Here is a tiny trained network, its code and every weight. The questions are about switching its units off for an input and a class, where a switched-off unit gives its printed mean instead of its output.

import numpy as np


def w(rows, s, z=0):
    codes = np.array(rows[::2]) - 128.0
    scale = np.full(codes.shape[1], s)
    scale[-1] = z or s
    return codes * scale


def norm(h):
    return h / np.sqrt((h * h).mean(-1, keepdims=True) + 1e-5)


def f(y):
    return y / 2 * (1 + np.tanh(0.7978845608 * (y + 0.044715 * y**3)))


def log_softmax(a):
    a = a - a.max(-1, keepdims=True)
    return a - np.log(np.exp(a).sum(-1, keepdims=True))


def net(x, mask):
    res = np.array(x, float).reshape(1, 4) / 4 @ E
    u = 0
    for l in range(2):
        y = f(norm(res) @ A[l][:, :-1].T + A[l][:, -1])
        res = res + np.where(mask[u : u + 4], y, B[l][:, -1]) @ B[l][:, :-1]
        u += 4
    return log_softmax(norm(res)[-1] @ U[:, :-1].T + U[:, -1])


A, B = {}, {}
E = w([
[139,172,166,145,51,201,85,108,168,92],'x0',
[133,158,171,127,95,141,37,186,175,143],'x1',
[92,68,79,2,121,107,126,156,92,83],'x2',
[165,87,148,81,141,134,140,120,60,155],'x3',
],0.0041)
A[0] = w([
[171,149,215,205,114,141,142,100,134,174,80],'0.n0',
[120,151,161,62,59,167,106,140,134,3,99],'0.n1',
[154,94,102,97,163,71,146,144,58,169,3],'0.n2',
[128,117,121,164,142,138,229,13,99,103,58],'0.n3',
],0.0052,0.0015)
B[0] = w([
[168,143,189,111,253,123,182,81,127,156,253],'0.n0',
[106,102,83,182,131,131,132,111,136,97,236],'0.n1',
[88,162,172,117,56,191,82,131,213,163,204],'0.n2',
[137,129,125,145,79,151,26,155,158,58,223],'0.n3',
],0.0063,0.0034)
A[1] = w([
[179,179,170,217,125,218,129,111,148,107,60],'1.n0',
[143,45,28,91,61,160,104,84,60,2,117],'1.n1',
[163,177,175,211,152,141,65,121,198,175,123],'1.n2',
[94,194,67,170,128,68,150,172,160,103,247],'1.n3',
],0.0043,0.0015)
B[1] = w([
[15,160,129,97,121,191,143,165,73,168,226],'1.n0',
[150,121,92,252,137,54,100,115,186,123,253],'1.n1',
[134,162,35,126,130,215,115,110,92,36,254],'1.n2',
[183,19,145,196,71,1,77,51,134,108,174],'1.n3',
],0.0049,0.0043)
U = w([
[93,95,166,9,51,140,133,181,132,188,125],'0',
[128,204,142,160,143,232,115,108,103,102,138],'1',
[108,75,79,179,54,76,71,133,179,82,159],'2',
[178,142,170,140,193,64,198,99,84,175,115],'3',
[182,179,148,86,26,71,229,170,44,92,2],'4',
],0.011,0.0091)

Each question gives the input, the list of numbers given to net, and the class t.
The units are the neurons (one row each of A and B). Each row of codes is followed by its name. A weight is (code - 128) times the scale printed after its matrix; where a second scale follows, it is the last column's (A, B and U).
mask holds one flag per neuron, layer by layer. A switched-off neuron (its flag False) gives its mean, the last column of its row in B, instead of its output. The means were averaged over made-up inputs and are rounded, as every weight is.
A unit's drop is (log p(t) with every unit on - log p(t) with that unit switched off) / (log p(t) with every unit on - log p(t) with every unit switched off).
The circuit of an input: a set's keep is (log p(t) with only the set's units on - log p(t) with every unit switched off) / (log p(t) with every unit on - log p(t) with every unit switched off). Starting from all 8 units, units are removed one at a time, each time the one whose removal leaves the highest keep (on an exact tie, the one counted first), for as long as the keep stays at least 0.8.
circuit, biggest first: the units of the circuit, biggest drop first
most important unit: the unit with the biggest drop
top k neurons: the k neurons with the biggest drops, biggest first
k most important neurons of layer l: the k neurons of layer l with the biggest drops, biggest first
drop of u: that unit's drop, to one decimal
input [-6,-5,8,8], class 0: 2 most important neurons of layer 1	(1.n3, 1.n2)
input [-5,-2,-2,2], class 1: top 3 neurons	(0.n2, 1.n1, 1.n2)
input [-8,8,0,4], class 0: most important unit	1.n1
input [3,-2,1,7], class 2: top 2 neurons	(0.n0, 1.n1)
input [1,3,-2,5], class 3: top 2 neurons	(0.n0, 0.n3)
input [-7,3,6,-3], class 0: circuit, biggest first	(1.n1, 0.n2)
input [-1,7,0,1], class 1: top 3 neurons	(1.n1, 1.n2, 0.n3)
input [-5,-1,4,-1], class 0: circuit, biggest first	(0.n2, 1.n1)
input [-7,-7,2,8], class 2: top 2 neurons	(0.n0, 0.n3)
input [-6,0,-5,-6], class 3: top 2 neurons	(0.n2, 0.n0)
input [-7,3,-5,6], class 1: top 2 neurons	(0.n2, 1.n2)
input [-7,-7,1,0], class 2: 2 most important neurons of layer 0	(0.n3, 0.n0)
input [1,-4,-1,3], class 2: 2 most important neurons of layer 0	(0.n3, 0.n0)
input [4,-6,5,7], class 2: most important unit	1.n1
input [2,0,-8,4], class 3: top 3 neurons	(0.n0, 0.n2, 0.n1)
input [-7,-5,5,2], class 0: top 2 neurons	(0.n1, 0.n2)
input [-7,7,-3,7], class 1: top 3 neurons	(0.n2, 1.n2, 1.n3)
input [-8,-5,3,5], class 0: top 4 neurons	(0.n2, 0.n1, 1.n3, 1.n2)
input [-7,-2,-7,-3], class 1: circuit, biggest first	(1.n2, 1.n1)
input [8,-5,1,4], class 2: most important unit	1.n1
input [-6,5,-5,1], class 3: 2 most important neurons of layer 0	(0.n3, 0.n0)
input [-5,1,-6,-2], class 3: 3 most important neurons of layer 0	(0.n0, 0.n2, 0.n3)
input [-7,-7,1,3], class 2: 2 most important neurons of layer 0	(0.n0, 0.n3)
input [-3,-1,4,1], class 0: top 2 neurons	(0.n2, 0.n1)
input [-6,3,-5,-1], class 3: 3 most important neurons of layer 0	(0.n3, 0.n0, 0.n2)
input [-5,6,4,0], class 0: top 2 neurons	(1.n1, 0.n3)
input [0,-5,7,6], class 2: circuit, biggest first	(1.n1)
input [-3,1,4,4], class 0: drop of 0.n2	0.2
